(in the rows, 100 means zero)
Each row of numbers stands for one element and depends on some of the facts below. Use the named rows to name the rest.

Known rows:
109  91 109  90  94 116 100 102 114  50  86 122  89 108  97  84 106  95 119 118  94 104 101 107 111  99 114 114 109  88 108  94 103 101  97  98 107  89 106 109  90 114  86 103 109 112  90  85  93  84  80 102  72 106: zisel
117  93 107 112  98 110  96  92 121  84  99 125  92 106 107 105 100  80  93  97  75  93 100  89 114  97 121 103 117  91 106 104  90  88  86  97 103  92  93 103 102 107 101 100 104  93 111 102 107  92 100  95  93  96: litok
 56 150 107  74  96  98  98 112  52 145 120  69  97 107  96  89  75 117 117  93 125 115  65 118  97  96  90  39  93 110  76  93 118  95 158 122  76 121 124  83 145  90  82 103  76  77  98  94 118 123  83 130 121 106: flivan
128  83 100 113 102  96  97  96 127  84 103 109 102 103 109  97 107  88  90  94  80  80 111  92  99 104 118 112 118  96 117 117  88  89  82  93 106 101  92  99  90 104 111  99  95  96 108 103 105  97 122  85 107  93: paflun
 53 132  83  84  89  88  93 111  83 141 112  62 112 107  93  80  91 129 117  77 127  95  79 111  85 106  85  67  83 103  82 108 108 106 140 105  82 120 104  79 132  83  89  94  72  84  84  99 106 120 108 123 157 117: trozok
 40 102  68  47 102 141 108 109  23 124  92  90  81 114  95  92  82 126  99  63 120 113  74 109 108  76  62  21  96 108  70 144 113 141 114 119  70 101 142  51 155 112  83 120  95  82  86 120 103 125  78 113 149 113: kinam
 63 134  89  81  91  90  93 110  75 146 108  63 105 105  95  71  86 126 114  76 120 100  76 125  86 116  86  67  85 104  89 113 119 106 149 101  84 102 115  78 129  77  87  89  71  99  94 105 105 135 102 111 158 110: tastos
 52 116  86 106  78  93 112 112  46 144 126  88  92 102  65 113  73 115  97  71 124 107  52  98  92 144  76  37 105 111  89  85 126 106 158 119  86 102 124  98 129  74  66  79  96  86  85 101 102 119  81 147 146 130: kubutrer
 67 136  96  77  97  84  98 114  63 145 120  54 107 105  98  80  84 127 112  85 128  99  76 120  83 107  88  51  93 112  88 110 116  98 152 114  81 126 122  77 130  85  91 100  67  81  92  96 114 128 106 119 143 105: plesok
126  85 105 105 110  91 102  99 108  88 103  95 105  93 107  99 108  97  96 111  97  93 118 101  94  98 104 115 107 107 112 103  96  91  87  97 105 106 100 105  80 105 116 107 101 106 102  99  98  96 114  85  85  89: fupur
 35 144  84  83  86 100  90 109  82 142 109  76 108 109  89  91  87 120 123  82 126 109  69 104  98  95  86  64  77  97  67  88 107 108 137 107  79 115  99  84 148  88  80  95  82  80  85  99 106 110  88 135 143 125: trafluflo
122  80 102  90  98 100 101 103 117  55  90 107 100 103  98  83 112 106 108 109 102  89 112 107  96 109 109 120 108  92 118 115 102 105  92  91 111 100 103 102  72 109  99 104 100 112  86  86  89  91 106  90  90  99: sibrol
111  86  92 107 102  94  96 100 125  86  98  99 113  95 102 104 115  98  97 104  98  92 116  89  92 101 103 130  97  96 108  98  87 104  66  90 107 106  85 105  85 105 114  98 104 106  96 101  90  88 119  89  96  98: bufus
113  62  94 136  88  92 121 101  78  89 127 133  90  87  62 152  92  82  66  95  98 105  80  71  98 164  90  86 133 108 120  67 111 105  86 104 111  88 109 130  75  89  91  79 132 111  93 106  77  87  92 121  87 115: feli
113  86  94 106 103  95  98 100 123  86  98 100 111  95 101 103 114  98  96 104  98  92 116  91  92 101 102 127  98  96 109 100  88 103  69  90 108 105  86 105  84 105 113  99 103 106  98 101  91  90 118  88  96  97: gumes
 69 131 101  90 105  79 100 101  61 154 116  57 107 103 104  82  84 134 114  87 129  94  87 119  98  98  81  49  88 119  77 117 121  87 165 110  76 117 112  79 117  79 100 117  71  83  84  96 113 124 103 114 148 111: vasal
125  83 100 110 102  96  98  97 122  85 101 106 103 100 107  98 108  92  91  97  85  85 112  94  97 105 113 116 113  98 116 114  90  94  82  93 108 100  95 101  85 104 111  98  98 101 105 102 101  96 119  86 102  92: flodrin

There are 3 kinds of fact about the elements: Θ, λ, ρ.
Θ taplak <- bakliske dabas dredis grogur tofi
Θ stiplis <- batak bovoskis florom kadrati legagru pobun soklol talan
Θ drubal <- bemos fusto kinam kiskar lebrek vagetri varek
Θ plesok <- biplepok drestul flanar flidis flivan gegrom plokler sosam zaral
Θ pluzegi <- bodok brelu budi drefim dreze grograbul razu sistis vasal
Θ stador <- bokle bufus bupora dezal gumes kuflo nobra skirer stiplis taskor trozok
Θ lebrek <- braklek flutis nesabrem sibrol vugril zisel
Θ mepe <- bustun geraklas kliver lekluk sugron zizelom
Θ stilegra <- doska droflur paflun trikil
Θ gripatrun <- doskife drudrik mafa
Θ taskel <- dreladel lumek pabegrel
Θ brobri <- dumesal feli kubutrer mepe sebos skope stafi steni
Θ sobe <- fakledur gamenu nelok ploklas stapabros trisor
Θ pligre <- fladu greves klifum litok luste
Θ vuluk <- flodrin kadran lostu pinil pligre stilegra
Θ trepebrul <- fupur klunas kofe musan nazok plesok pluzegi sobe trestas
Θ pize <- gripatrun pilu pligan sitrol taplak tastos zope
Θ bufus <- kledek klofom nitir puvil reple statri taflem trafluflo vidris
batak λ: legagru
biplepok λ: drestul
bodok λ: drefim
bokle λ: nobra bupora
braklek λ: sibrol zisel
budi λ: vasal
bustun λ: sugron lekluk
doskife λ: drudrik
dredis λ: bakliske
drefim λ: dreze grograbul
drestul λ: zaral
dreze λ: budi
droflur λ: doska trikil
drudrik λ: mafa
dumesal λ: steni
fakledur λ: stapabros
feli λ: dumesal steni kubutrer
flanar λ: flidis
flivan λ: biplepok
fusto λ: varek
gamenu λ: ploklas
geraklas λ: bustun
grograbul λ: dreze
grogur λ: dabas
kadrati λ: legagru
kinam λ: fusto
kiskar λ: fusto
klifum λ: greves fladu
klofom λ: taflem vidris
klunas λ: trestas
kubutrer λ: sebos
kuflo λ: skirer dezal
legagru λ: talan
litok λ: greves fladu
lostu λ: kadran
lumek λ: dreladel
luste λ: greves
musan λ: fupur
nazok λ: klunas
nesabrem λ: sibrol zisel
nitir λ: puvil
nobra λ: kuflo taskor
pabegrel λ: dreladel
pilu λ: zope
pinil λ: lostu
ploklas λ: trisor
plokler λ: sosam
pobun λ: soklol
puvil λ: taflem vidris
sebos λ: feli dumesal skope
sistis λ: razu
sitrol λ: zope
skope λ: feli dumesal
steni λ: sebos
sugron λ: bustun kliver
talan λ: kadrati
taskor λ: bupora bokle
trafluflo λ: kledek
trestas λ: musan
trikil λ: doska
trisor λ: fakledur
vagetri λ: fusto kinam
varek λ: vagetri kiskar
vidris λ: statri kledek reple
zisel λ: sibrol vugril
ρ 634 <- bakliske batak bemos biplepok bodok bokle brelu brobri budi bufus bupora bustun dabas dezal doska doskife dredis drefim drestul dreze droflur drubal drudrik dumesal fakledur feli flanar flodrin florom flutis fupur fusto gamenu gegrom geraklas greves gripatrun grograbul grogur gumes kadran kiskar kledek kliver klofom klunas kofe lebrek legagru lekluk litok lostu luste mafa mepe musan nazok nelok nesabrem pabegrel paflun pinil pize pligan plokler pluzegi pobun puvil razu sebos sibrol sitrol skope sobe soklol sosam stador stafi statri stilegra talan taplak taskel taskor tofi trepebrul trestas trikil trisor vagetri varek vidris zaral zisel zizelom zope
ρ 35 <- bovoskis braklek dreladel fladu flidis flivan kadrati kinam klifum kubutrer kuflo lumek nitir nobra pilu plesok pligre ploklas reple sistis skirer stapabros steni stiplis sugron taflem tastos trafluflo trozok vasal vugril vuluk

Rows to name:
No name comes twice in this set of rows, the named rows included.
122  83  99 106 104  95 101  99 116  86  96 101 104  96 104  98 109  98  94 103  93  92 115  98  93 105 105 121 105  99 115 108  95 101  81  94 110  98  96 104  81 103 110  98 101 108 102 100  95  96 114  85  95  93 -> taskel
102  63  85  76 112 138 110  97  74  69  80 127  82 102 103 113 104  96  84  95  91 110 109  90 115  78  86  89 110  99  98 128  94 131  53 103  98  86 118  84 101 127 105 121 123 104  99 115  89  93  87  83  85  93 -> varek
 52 143  96  81  88 103  92 107  69 146 104  79  95 109  93  79  79 117 118  81 115 113  66 122 100 108  89  59  84  99  77  99 121 107 154 106  80  94 114  82 142  80  77  91  80  97  98 104 108 131  79 120 144 113 -> pilu
 96  96  95 106  99 106  95  98 121  86  95 114 107  98  99 115 110  91  99 108  97 106 106  84 104  92 103 124  94  91  95  83  86 106  66  93 104 100  81 109  98 109 106 100 113 101  98 101  90  80  99 100  82 103 -> pobun
 54 147 106  80  96  99  98 107  57 142 114  74  94 109  97  84  76 116 126  96 121 113  70 121 107  88  89  42  90 112  70  89 120  87 167 119  74 113 121  86 147  88  78 107  79  81  95  95 117 120  75 133 122 115 -> ploklas
 35 145  85  84  85 102  89 109  82 140 108  77 106 110  90  90  87 118 124  84 125 110  68 105 100  93  87  64  77  97  65  87 107 107 137 108  78 114  99  84 151  88  78  95  82  80  85  99 106 110  86 136 141 125 -> nitir
 64 130  89  86  89  90  95 108  80 139 112  66 104 111  98  74  85 124 113  71 116  88  75 116  89 110  93  57  95 104  89 120 112  99 153 107  83 114 113  75 133  82  85  93  67  80  91 100 115 128 108 119 162 114 -> vuluk
111  92 106 106 101 108 101  96 110  84  92 118  94 100 102 107 103  90  96 106  89 104 105  95 108  96 106 114 103  95 104  95  97 100  86  98 107  90  96 108  92 106  99 100 111 105 105  99  98  92  92  96  80  97 -> pabegrel
 57 140  96  89  85 104  92 104  80 139 112  87  92 118  98  81  77 109 114  70 104  95  63 110 108 100 104  43 100  98  79 112 111  92 158 110  78 107 111  76 151  86  76  95  72  71  99 101 123 123  91 130 155 117 -> klifum
112  84  94 106 101  97  95 104 130  78  99  96 110  97 102  90 115  94 112 110  92  94 117  96  91 100 107 132 104  99 111  90  88  97  70  94 106 103  92 108  94 108 109  95 101 110  96 100  91  86 113  92  92 103 -> bupora
 53 112  84 111  76  89 115 112  41 144 134  92  92 100  58 122  71 113  91  69 126 108  46  94  92 157  74  30 112 113  92  80 130 108 158 118  85 103 125 101 126  70  65  76  99  87  82 103  95 118  81 152 147 134 -> steni
 62 130  89  84  90  89  97 110  76 141 109  62 105 107  95  74  87 127 115  77 123  94  77 118  86 108  87  62  88 106  88 116 115 102 153 107  85 113 115  77 130  82  84  94  71  85  89  98 112 127 104 119 156 114 -> dreladel
 30 174  72  75  80  80  94  97  91 128 104  94  88 106  79 126  76 102  85  69 157  95  81 130 106  40  77  57  35  79  54  98  95 113 189  75  96 148  77  76 150  74  60  76  93  73 112  99 124 149 110 147 121 102 -> kadrati

Now the same elements, written a new way:
Named rows:
101 102  91 102 102 100 113  99  94 113 115 103 111  83 101 104 113 100 120 101 102  60 104 111  99  94  89  99 107 106  93  87  88  95 126  90 100 100 106: plesok
 98 107  90 106 108 102 117  99  88 110 124 109 110  91  99 109 113  98 115  99  99  54 110 110  99  96  92  94 107 109  93  86  88  88 121  94 108  98 102: flivan
 92 103  97 107 112  93 113 108 104 115  99 107  96  97  91 128 115  90  94  96 100 106  89  95  87 118 102 115  93  95  90 108 110  92 107 102 106 102  96: dreze
 92 103  97 107 112  93 113 108 104 114  99 107  96  97  90 128 115  90  94  96 101 105  89  95  87 118 102 115  93  95  90 108 110  91 107 101 106 102  95: grograbul
103 102  95 104 103  98  98 108 106  99 106  88 109  99  86 117  98 100  81  94 102  96 104  98 102 108  95  98  91  96  94 106  89  83  89  93 101 103  86: dredis
 97 102  95 101 105  96  95 107 106 100 101  91 110  97  88 112 100  99  90  95 100 103 102  91  98 105  93 103  95  95  93 105  94  90  95  92  95 102  89: gripatrun
 97 101  95 101 104  97  97 107 105 100 100  94 109  97  88 112 101  99  91  96 100 104 103  92  97 105  94 103  95  94  92 106  94  91  97  93  95 102  90: pize
110 115  99  92 106 105 119  96  83  99 123 103 111  96 119 103 105 105 111  96 101  65 117 112 103 112  93 102 112 110  88  89  95  88 119  93  94 111 102: braklek
104 106  93  92 105  91 107  95  88 106 113  98 106  82 116 102 103 105 113 107 102  71 104 115 100 100  88 108 104 104  90  91  79 101 127  91  92 102 100: kuflo
100 100 103  97 101 105 101 110 101  96  98 105 107 102  90 114 104 101  94  95 103 104 107  96  95 114  98 104 102  93  88 107  97  93 103  93  94 108  90: bemos
 95 104  96 100 104  96  96 106  97  98 106 102  97  98  93 120 100 101  91 103 107 110 110 100  94 112 100 108  95  87  89 110  83  98 105  93  99 102  89: legagru
 91 107  86 108 114  98 103 104  98  95 102 110 102 104  95 112 109  99  97  95 102 114 108  90  90 107  95  93 101  95  92 108  91  97 101  97  93 106  90: lostu
 97 100  95 109 104 101 102 105  99  97  94 106 106  97  94 112 106 100  92  94 103 110 104  96  94 106  94  97  96  93  89 108  88  93 104 100  94 106  91: flodrin
 98 104 109 104 102  99 106 103 101 105  95 105  95  97  82 118 111 100  96  98 104 101 100  92  92 110  99 103  92  97  98 114  98  92 107  91 103 100  94: brelu
 96 100 104  99  92 102 107 106 104 104  96 107 104  96  90 110 100  98  90  97 102 103 103  97  96 103 100 102  94  92  87 110  87  95  95  91  94 105  88: dumesal
 86  92  97  95 113  91  88 112  99  94  96 111 100  99  87 115 103  98  98 105  99 108 101  93  88 106  95 107 102  89  90 104  86 107 110  92  95  96  84: soklol
 94 100 100 100 103  98  95 107  99  97 101 104 101  97  91 118 100 100  92 101 104 107 107  98  94 109  98 108  96  89  89 109  85  97 105  94  99 100  88: gumes

Which element is each row?
No name comes twice in this set of rows, the named rows included.
 99  98 103 100  92 104 114 111 106 106  99 112 101  98  86 115 101  99  81  97 104  93 101 107  97 106 105  92  92  94  86 109  80  93  85  90  99 107  80 -> geraklas
 89 103  85 104 114  95  99 105 102  96  95 109 102 100  94 107 112 100 103  97 102 119 104  87  87 104  92  95 103  93  92 108  93 104 105  94  86 106  92 -> kadran
 92 111  88 112 114 101 107 104  95  94 109 110 101 107  95 117 108  98  91  93 103 109 114  92  92 110  98  90  98  96  91 108  89  90  96 100 100 107  89 -> pinil
103 101  92  88 105  88 104  95  91 107 106  97 106  78 115  97 105 106 119 109 101  76  99 113  98  98  85 111 107 102  90  90  82 108 131  88  85 102 101 -> skirer
 98 111 109 111  92 108 108 100  98 106 106 102 101  96  86 120 104  97  94  93 106 102 115  93  98 108 101 107  90  93  92 114  95  82 104  96 109 101 100 -> gamenu
 96 100 100 102 101 101 101 107 102  99  98 104 105  98  89 113 104  99  93  96 103 105 105  95  94 108  97 102  97  92  90 108  91  94 101  94  96 104  90 -> taskel
103  97  82 101 116  92 111  99  89 100 100 107 112  85 113  96 115 106 114 100  98  71  92 114  95  95  81  89 109 110  91  85  80 103 126  97  86 106  94 -> fladu
 91  99 108 117 103 108 101 105  89  90  94 115 114 101  95 116 100  91  86  84  94 103 108  92  97 102  90 100  93  97  85 103  88  79 106 112 106  99  87 -> droflur
105  96 111 102 110  97 117 102  84 105 105 112 107  89  95 113 113  99 101  97  93  41  90 117 101 100  90  95  99 119  97  87  87  85 124  98 113  93  89 -> sistis
100  94  93  96 104  92  90 109 113 102  92  86 111  92  84 107 102 102  93  98 101 105  94  93  96 103  90 104  96  93  95 105  94  97  98  87  88 103  89 -> bakliske
 96  92  88 107 110  98  98 109 103  95  86 108 106  97  90 109 112 102  95  95 103 112  96  97  90 104  90  91  99  93  91 106  86 100 107  97  89 107  87 -> greves
 97 103  89  96 118  84 121  99  94 122 105 105 102  81 113 110 119  94 120 103  94  69  80 109  90 106  90 116 105 110  91  87 106 102 132  98  96 101 105 -> vasal
104 106  90  95 110  91 109  97  92 106 114  93 115  85 111  99 103 102 110 100  95  62 100 109 103  97  84 101 105 111  93  86  88  93 116  92  92 101  97 -> tastos

The same elements again, as new rows of numbers:
Some elements and their rows:
111  94 103  90  87 103  97  94  90  80  98  99 117 116 103 114  98 121  93 105 110 100 100 100 108 111 110  99  89  87  94  91  98 106 113 102  91  94  77  86 100: dredis
 83  91  80 113 109  72  83 122 107 144 114 124  80  80  84  97  93  77 138  85 113 136  91 105  51  64 108 144  95 113  87  88  92  50  84  67  89 127 131  79  84: klifum
110  92  97  94  88  96  94  97  78  90 105  83 102 122 103 121  93 117  98 105 100 107 110  94 112  95 100  92  94  89  99  86 104 106 111 102  95  96  89 101  97: pinil
 95  94  96  67  72  93 113  86  81 102 109  83  92 108 128 111 121  99  86 126 101  85  95  90 149 116 106 110 118  74  88 106 120  94 117 102 112 114  97  88 130: bokle
103  93 107 100  90 106 100 100  92  85 113  91 100 124 106 109 100 124 101 103 101  95 110  95 120 107 102 100  89 104 100  89  99 102 111  96 104  86  83 103 103: plokler
102  99 109  99  94 106 101  94  92  78 107  94  99 117  99 103  98 119  98 103  93  93 108  94 116 110  93  91  93 104 102  95  95 106 110 101 109  86  86 107 100: klunas
107  96 113  95  90 107  87  89  80  74 100  90 102 112  93 119 103 113 109 101  84 106 103 103 107 117 100  90  84 106  91  87  94 110 117 103  89  97  97 110 105: varek
 73 111  93 120 123  86 106 119 135 133 103 133  77  63  82  65  98  63 121  89 108 113  88  98  58  86  91 129 108 122  99 111  82  63  76  79 116 116 136  90  83: flidis
108 118 103  91 100 111 105  81  89  76  90  96 101  99  94 108  86 101  96 103  80  87  93  93 107 111  92  73 109 102 111 103  92 116 108  99  95  97  80 122  99: lekluk
 74 112  93 119 124  86 104 115 132 129 101 135  78  61  79  65  97  62 122  87 104 114  86 100  55  86  89 127 108 123  99 112  81  63  77  79 115 117 137  91  83: stapabros
 83  95  76 108 125  67  96 114 112 154  92 115  84  64  87  83 100  78 124  80 105 133  98  92  51  45  90 123 104 110 108 114  98  67  78  85  95 126 149  74  83: pligre
112  90  93  88 100  90  98  87  76  98  89  77 106 110 103 113 100 125  94  97  89 107 118  84 110  74  86  77  95  91 115 105 111 116 110 113  94  97 102  95  98: stilegra
101 107 111  99  99 107 107  89  96  74 100  95  97 108  96  96  97 111  92 104  89  89 107  90 114 113  83  80  98 103 106 101  92 113 107 107 117  87  90 111  96: fupur
 79 115  82 132 131  93 115 144 138 145  90 122  88  81  91  48  76  50  96  96 116 121 108 116  68  84 108 118 107 113 120 130  66  55  68  79 126 112 128  81  85: vasal
107  96 112  92 100 112  98  93  89  91  78  78 113 104 108 109 117 117  99  99  83 105 115 103 114 109 106  86  79 108 108 110 100 119 115 115  85  98 115 102 118: drubal
101 105 110  99  99 107 109  92  98  77 100  93  97 109 100  97  98 112  91 106  93  88 107  89 117 113  85  83 100 101 106 101  95 113 106 107 116  86  90 111  97: sosam
109 100 104  91  92 103 101  91  92  77  93  99 114 110 100 109  97 114  89 106 105  96  99  97 107 113 101  91  96  88  97  97  98 112 110 109  98  94  82  93  99: pligan

Name these rows:
No name comes twice in this set of rows, the named rows included.
112  86  96  94  84  93  86  96  71  90 112  84 101 128 100 129  93 124 107 101  98 112 111  97 110  91 103  97  88  93  94  78 105 100 115  96  88  96  86  99  98 -> litok
105 100 113  95  92 107  90  87  82  72  95  91 102 108  91 116 103 109 105 102  82 104 102 102 106 119  96  86  87 105  93  89  93 113 116 106  93  98  99 112 104 -> kiskar
110  89  97  94  87  93  89  95  73  87 108  85 100 123  98 125  93 120 104 102  96 110 110  95 109  93  99  92  91  91  96  82 102 104 113  99  93  96  87 101  97 -> luste
106 109 100  94 100  96 104  87  87  79  88  86  97 103  94 105  91 100  85 108  89  98 105  87 107 102  79  69 108  87 108 100  97 121 106 116 111  96  99 110  90 -> doska
 79 110  85 113 122  74  97 110 117 131  95 128  75  58  73  78  91  56 121  89 101 127  85  96  45  74  83 116 112 109  96 106  83  69  78  85 108 126 143  90  75 -> fladu
109 104  95 115 103 115 114 127  98  98  93  78 111 141 113  84  73 103  69 112 108 102 133 114 131 107 115  79  93  93 126 118  78  96 101  99 121  82  76  95 102 -> grograbul
 82 113  83 110 118  90  96 112 120 137 102 134  84  63  82  86  87  64 133  84 101 117  76 107  50  80 110 133 109 125  99 105  84  58  81  63  84 127 121  97  88 -> sugron
 80  94  95 115 109  87  82 123 113 135 105 126  85  73  83  93 106  70 143  86 104 137  89 117  51  90 117 147  84 127  81  92  83  55  89  71  81 128 143  86  95 -> braklek
111 100  94 115 100 115 111 130  96 101  97  77 112 144 115  87  73 108  72 112 110 103 135 116 132 105 121  85  90  94 125 115  80  92 102  97 115  81  73  92 104 -> drefim
 75 104  93 118 118  86  99 119 128 134 108 134  80  69  82  72  97  70 129  86 108 119  88 103  57  83  98 137 100 123  95 105  84  57  80  73 108 117 132  87  86 -> ploklas
110 111 101  90  96 111 100  85  85  80  96  96 104 106  97 114  87 108 101 101  83  90  94  97 107 108 101  81 104 104 107  98  95 111 110  94  89  97  77 119 100 -> bustun
106  96 115  93 100 115  98  94  88  90  75  74 113 103 108 110 122 115 100 100  82 108 117 105 114 114 109  86  75 111 108 109  98 121 118 118  82 100 123 104 121 -> lebrek
 80  99  86 114 111  84  92 124 121 143 109 130  85  73  88  85  98  69 129  88 115 125  86 110  56  79 113 144  99 116  89  99  90  55  82  71  93 124 129  81  90 -> lumek
 78 105  97 114 116  86  88 113 119 127  98 131  82  61  76  84 103  61 136  86  98 129  83 112  47  92 101 132  95 125  86 100  81  64  84  78  93 127 145  92  90 -> kinam
107  90 112  96  85 109  84  97  77  81 102  86 105 120  99 125 105 117 113 102  89 112 107 108 110 117 113 100  76 106  89  81  95 105 119  99  82  99  97 105 110 -> nesabrem

